Below are the code and all the weights of a small trained network. Each question names an input and a class and asks about switching units off, where a switched-off unit gives its printed mean instead of its output.

import numpy as np


def w(rows, s, z=0):
    codes = np.array(rows[::2]) - 128.0
    scale = np.full(codes.shape[1], s)
    scale[-1] = z or s
    return codes * scale


def f(y):
    return y / 2 * (1 + np.tanh(0.7978845608 * (y + 0.044715 * y**3)))


def log_softmax(a):
    a = a - a.max(-1, keepdims=True)
    return a - np.log(np.exp(a).sum(-1, keepdims=True))


def net(x, mask):
    res = np.array(x, float).reshape(1, 8) / 4 @ E
    y = f(res @ A[0][:, :-1].T + A[0][:, -1])
    res = res + np.where(mask, y, B[0][:, -1]) @ B[0][:, :-1]
    return log_softmax(res[-1] @ U[:, :-1].T + U[:, -1])


A, B = {}, {}
E = w([
[127,125,90,122,98,107,208,132,97],'x0',
[111,81,164,116,149,168,103,172,89],'x1',
[92,121,90,8,149,146,126,113,106],'x2',
[158,119,95,67,156,179,67,62,122],'x3',
[107,159,206,137,168,159,165,127,46],'x4',
[114,151,100,191,57,180,120,180,120],'x5',
[64,149,100,143,197,139,156,120,120],'x6',
[38,108,189,126,167,163,179,110,143],'x7',
],0.011)
A[0] = w([
[136,173,201,162,114,199,122,182,12,86],'n1',
[104,64,101,223,105,107,212,192,174,158],'n2',
[116,180,119,153,53,130,91,65,181,204],'n3',
[73,74,39,159,99,132,178,175,132,126],'n4',
[119,121,182,47,134,36,146,160,113,179],'n5',
[219,107,127,186,1,120,129,172,96,182],'n6',
[151,112,84,125,119,34,113,12,246,184],'n7',
[121,199,64,110,147,101,172,133,77,85],'n8',
[104,53,115,5,113,145,101,145,130,218],'n9',
[164,157,117,112,122,214,245,155,115,227],'n10',
[72,121,47,181,169,141,169,122,137,159],'n11',
[202,200,97,86,209,90,95,107,198,253],'n12',
[121,39,216,114,115,135,134,178,124,106],'n13',
[41,89,101,127,33,132,71,136,145,126],'n14',
],0.0085,0.005)
B[0] = w([
[118,68,159,200,228,150,174,107,95,221],'n1',
[140,155,180,155,133,73,45,61,115,206],'n2',
[74,139,159,96,158,152,68,106,122,190],'n3',
[127,211,177,106,98,93,88,105,113,172],'n4',
[88,25,108,110,125,137,141,116,119,185],'n5',
[130,158,173,19,229,22,101,27,85,249],'n6',
[133,24,121,157,190,108,102,152,157,241],'n7',
[165,181,111,126,101,40,175,138,77,159],'n8',
[108,115,174,143,163,68,2,121,57,224],'n9',
[66,100,49,140,78,65,51,106,118,192],'n10',
[157,213,183,91,125,137,112,154,193,170],'n11',
[117,103,174,141,178,189,110,80,102,228],'n12',
[113,90,100,193,136,168,148,114,120,182],'n13',
[118,227,99,119,135,149,121,85,178,164],'n14',
],0.0081,0.012)
U = w([
[148,138,155,176,115,185,194,129,166,85],'0',
[74,2,118,193,155,138,188,162,115,150],'1',
[142,178,82,84,49,38,202,145,104,28],'2',
[152,113,84,79,109,132,169,97,78,21],'3',
[161,104,157,102,199,130,17,86,89,203],'4',
[158,99,85,115,100,177,199,208,178,3],'5',
[218,96,126,129,64,178,158,206,137,3],'6',
[81,192,133,144,72,185,76,139,173,150],'7',
],0.0098,0.0038)

Each question gives the input, the list of numbers given to net, and the class t.
The units are the neurons (one row each of A and B). Each row of codes is followed by its name. A weight is (code - 128) times the scale printed after its matrix; where a second scale follows, it is the last column's (A, B and U).
mask holds one flag per neuron, in row order. A switched-off neuron (its flag False) gives its mean, the last column of its row in B, instead of its output. The means were averaged over made-up inputs and are rounded, as every weight is.
A unit's drop is (log p(t) with every unit on - log p(t) with that unit switched off) / (log p(t) with every unit on - log p(t) with every unit switched off).
The circuit of an input: a set's keep is (log p(t) with only the set's units on - log p(t) with every unit switched off) / (log p(t) with every unit on - log p(t) with every unit switched off). Starting from the 12 units with the biggest drops (on a tie, the unit counted first), units are removed one at a time, each time the one whose removal leaves the highest keep (on an exact tie, the one counted first), for as long as the keep stays at least 0.8.
units of the circuit, in order: the units of the circuit, biggest drop first
k most important neurons: the k neurons with the biggest drops, biggest first
drop of u: that unit's drop, to one decimal
input [3,-4,-4,-6,7,8,4,2], class 4: units of the circuit, in order => (n2)
input [2,6,6,1,7,3,6,2], class 1: units of the circuit, in order => (n6; n1)
input [-4,-5,8,-4,-4,4,-3,3], class 7: units of the circuit, in order => (n6; n14)
input [5,-6,5,-6,7,-3,-1,4], class 2: 2 most important neurons => (n8; n7)
input [-8,-8,-2,-4,7,4,6,3], class 0: units of the circuit, in order => (n6; n9)
input [-8,7,6,-7,-4,8,5,-1], class 7: units of the circuit, in order => (n6; n14)
input [5,-3,5,1,5,5,-3,8], class 1: 2 most important neurons => (n6; n1)
input [7,-3,1,-2,8,5,-3,3], class 1: 2 most important neurons => (n1; n9)
input [3,2,-7,-7,-8,7,0,4], class 4: 2 most important neurons => (n6; n2)
input [6,1,-3,-7,-1,4,6,2], class 7: 4 most important neurons => (n11; n9; n7; n2)
input [-6,0,-2,7,-3,8,7,3], class 7: drop of n5 => 0.0
input [8,8,-6,1,-1,-8,3,2], class 1: drop of n6 => 0.4
input [8,7,5,-5,0,4,6,8], class 4: drop of n4 => 0.2
input [5,-8,-2,-7,5,6,8,-4], class 2: units of the circuit, in order => (n8)
